Below is a small trained network, with its code and all its weights. Each question gives an input and a class and asks what happens when units are switched off, that is, made to give their printed mean instead of their output.

import numpy as np


def w(rows, s, z=0):
    codes = np.array(rows[::2]) - 128.0
    scale = np.full(codes.shape[1], s)
    scale[-1] = z or s
    return codes * scale


def f(y):
    return y / 2 * (1 + np.tanh(0.7978845608 * (y + 0.044715 * y**3)))


def log_softmax(a):
    a = a - a.max(-1, keepdims=True)
    return a - np.log(np.exp(a).sum(-1, keepdims=True))


def net(x, mask):
    res = np.array(x, float).reshape(1, 5) / 4 @ E
    y = f(res @ A[0][:, :-1].T + A[0][:, -1])
    res = res + np.where(mask, y, B[0][:, -1]) @ B[0][:, :-1]
    return log_softmax(res[-1] @ U[:, :-1].T + U[:, -1])


A, B = {}, {}
E = w([
[128,128,128],'x0',
[156,4,73],'x1',
[128,128,127],'x2',
[244,165,77],'x3',
[74,165,2],'x4',
],0.0093)
A[0] = w([
[252,156,109,3],'neuron 0',
[122,84,100,136],'neuron 1',
[28,80,146,61],'neuron 2',
[125,92,104,202],'neuron 3',
[99,144,49,67],'neuron 4',
[169,112,180,50],'neuron 5',
[122,76,107,135],'neuron 6',
[66,102,164,55],'neuron 7',
[98,140,78,24],'neuron 8',
[105,206,127,209],'neuron 9',
[167,104,195,88],'neuron 10',
[142,56,102,157],'neuron 11',
[123,160,139,211],'neuron 12',
[114,73,124,88],'neuron 13',
[120,171,156,186],'neuron 14',
[133,82,108,131],'neuron 15',
[93,178,148,172],'neuron 16',
[105,153,79,110],'neuron 17',
[88,111,159,66],'neuron 18',
[105,194,162,180],'neuron 19',
[114,176,134,184],'neuron 20',
],0.017,0.0019)
B[0] = w([
[112,234,41,252],'neuron 0',
[150,100,123,184],'neuron 1',
[173,209,92,254],'neuron 2',
[152,61,151,178],'neuron 3',
[38,99,175,226],'neuron 4',
[23,92,144,202],'neuron 5',
[208,112,115,190],'neuron 6',
[136,212,67,207],'neuron 7',
[39,119,152,186],'neuron 8',
[181,77,158,224],'neuron 9',
[2,85,180,226],'neuron 10',
[191,101,158,223],'neuron 11',
[161,55,130,163],'neuron 12',
[144,122,123,184],'neuron 13',
[169,86,155,184],'neuron 14',
[201,124,159,182],'neuron 15',
[182,105,123,199],'neuron 16',
[63,110,189,194],'neuron 17',
[106,224,77,176],'neuron 18',
[206,91,150,218],'neuron 19',
[167,103,148,182],'neuron 20',
],0.0086,0.0094)
U = w([
[249,36,164,163],'0',
[25,72,175,240],'1',
[164,232,73,3],'2',
],0.016,0.0028)

Each question gives the input, the list of numbers given to net, and the class t.
The units are the neurons (one row each of A and B). Each row of codes is followed by its name. A weight is (code - 128) times the scale printed after its matrix; where a second scale follows, it is the last column's (A, B and U).
mask holds one flag per neuron, in row order. A switched-off neuron (its flag False) gives its mean, the last column of its row in B, instead of its output. The means were averaged over made-up inputs and are rounded, as every weight is.
A unit's drop is (log p(t) with every unit on - log p(t) with that unit switched off) / (log p(t) with every unit on - log p(t) with every unit switched off).
The circuit of an input: a set's keep is (log p(t) with only the set's units on - log p(t) with every unit switched off) / (log p(t) with every unit on - log p(t) with every unit switched off). Starting from the 12 units with the biggest drops (on a tie, the unit counted first), units are removed one at a time, each time the one whose removal leaves the highest keep (on an exact tie, the one counted first), for as long as the keep stays at least 0.8.
units of the circuit, in order: the units of the circuit, biggest drop first
unit that matters most: the unit with the biggest drop
top k neurons: the k neurons with the biggest drops, biggest first
drop of u: that unit's drop, to one decimal
input [5,-6,-8,4,6], class 0: unit that matters most => neuron 9
input [1,-2,4,-5,-4], class 2: top 2 neurons => (neuron 7; neuron 2)
input [-1,8,0,-4,7], class 0: top 2 neurons => (neuron 6; neuron 11)
input [5,-6,6,2,-7], class 1: top 2 neurons => (neuron 10; neuron 5)
input [-7,4,-2,-5,-6], class 1: top 3 neurons => (neuron 10; neuron 0; neuron 5)
input [8,1,7,4,-5], class 1: units of the circuit, in order => (neuron 10; neuron 5)
input [7,3,5,0,-4], class 1: top 2 neurons => (neuron 10; neuron 19)
input [-2,-8,0,8,-1], class 0: top 2 neurons => (neuron 9; neuron 19)
input [-4,3,3,6,-6], class 1: top 3 neurons => (neuron 10; neuron 5; neuron 2)
input [0,-2,7,-3,2], class 2: top 2 neurons => (neuron 10; neuron 11)
input [-3,1,2,4,5], class 1: top 2 neurons => (neuron 4; neuron 2)
input [4,5,2,7,-3], class 2: drop of neuron 6 => 0.0
input [-4,-6,-3,-5,6], class 0: drop of neuron 10 => 0.2
input [8,5,6,3,8], class 1: units of the circuit, in order => (neuron 4)
input [4,1,2,4,-2], class 2: drop of neuron 0 => 0.1
